After every row comes one of two labels: whether the row has a hidden trait. Each part has its own trait and labels.
In the rows, 100 means zero.
[103  91 125  93  61  96 115  94 101 130 102  88  64 118 130  94  81  97
  91 110  99  60 115  83 114 100 114 111  87  97  99 100 130 103 100 116
 105 128 118 103 126 157 125  98 105  92 113  99  73 117 124 117 104  78
 114  89 116 100 137  98 103 110 101 133 124 105  81 133  96 117  83 128
 115 116 111] : Z397
[ 71 112  66 111 104  97 116 100 104  74  85 115  65  86 101  38 118 112
 100 111 106 164  94 125 171 127  86  86 118  74 120 102 100  97  81  76
  93 112  98  87 121  97 134 131  97  87  86  85 101  97 110 107 106 102
  86 108  84  81  91 108 126 109  91 131  89  73 132  97  58  68 114  92
  88  88  56] : Z397
[115 121 136  97  76 107 104 116  90 131 108  89  81 104 116 139  81  90
  94  98 102  65 105  76  69  87 103 114  74 111  83 104  89 101 110 132
 110 114  98 102  78 116  69  58 107 107  98 114  90 101  98 118 107  83
 114  88 122 117 124 101  73  84  99  94 112 127  76 116 137 132  96 138
 114 109 123] : Z461
[ 87 109 111 105  72  93 125  99  83 117 108  91  88 117  86  76  98  76
  86  99  96  93 104  82 141 116 102  97  67  86 111  95 123  71  84  92
 100 127  97  98 156 146 164  97 103  92 115  82  83  96 133 123 106  82
 119  90 105  90 137 132 152 101 114 138 122  74 111 133  43 100  92 119
 115 104 118] : Z397
[106 110 136  94  65 103 113 113  88 139 107  87  78 109 110 115  77  80
  92 106  99  73 106  68  80  96 102 108  74 102  94 102 114  96 105 126
 102 125 105 100  96 139 108  78 103 101 101 105  82 103 122 117 102  75
 121  91 122 111 139 109  93  94 104 114 122 113  81 129 115 123  95 135
 117 116 129] : Z461
[ 93 103 100 102  48  72 113  72  93 109  93  90 121 103 108  66 107 116
  97 137  98  92 101  84 122 101 108  89  79  97 131  87 160  85  83 111
 107 121 108 117 147 123 140 100  77  97 124  80  86  97 132 132 112  93
 106 122  36  90 141 107 178 108  78 130 125  58 112 140  55  88  96 103
 111  88 115] : Z397
[104 133 106 120 109 104 104 107  98  97 113  88 113 112 105 125 115  94
  84  89 107  67 114 104 138  89 110  95  64 122  76  99  78  69  94  92
 132 117  71  94 140  94 105  67 108  96 128  95  91 106  69 146 121 100
  89  82  81  83 106 140 160  86 107  90 102  95 104  94  74 113 100 117
 102  83 100] : Z461
[ 85  99 102 100  50  79 123  90  83 116  98  93 104 103  90  52  96  86
  95 124  95 114  92  78 120 117  94  91  83  82 129  89 154  80  81 101
  85 114 110 108 129 136 155 118  83  94 112  90  93  91 155 116 100  86
 119 121  74  97 138 118 143 103  96 130 131  60 115 143  45  91  95 108
 115 102 119] : Z397
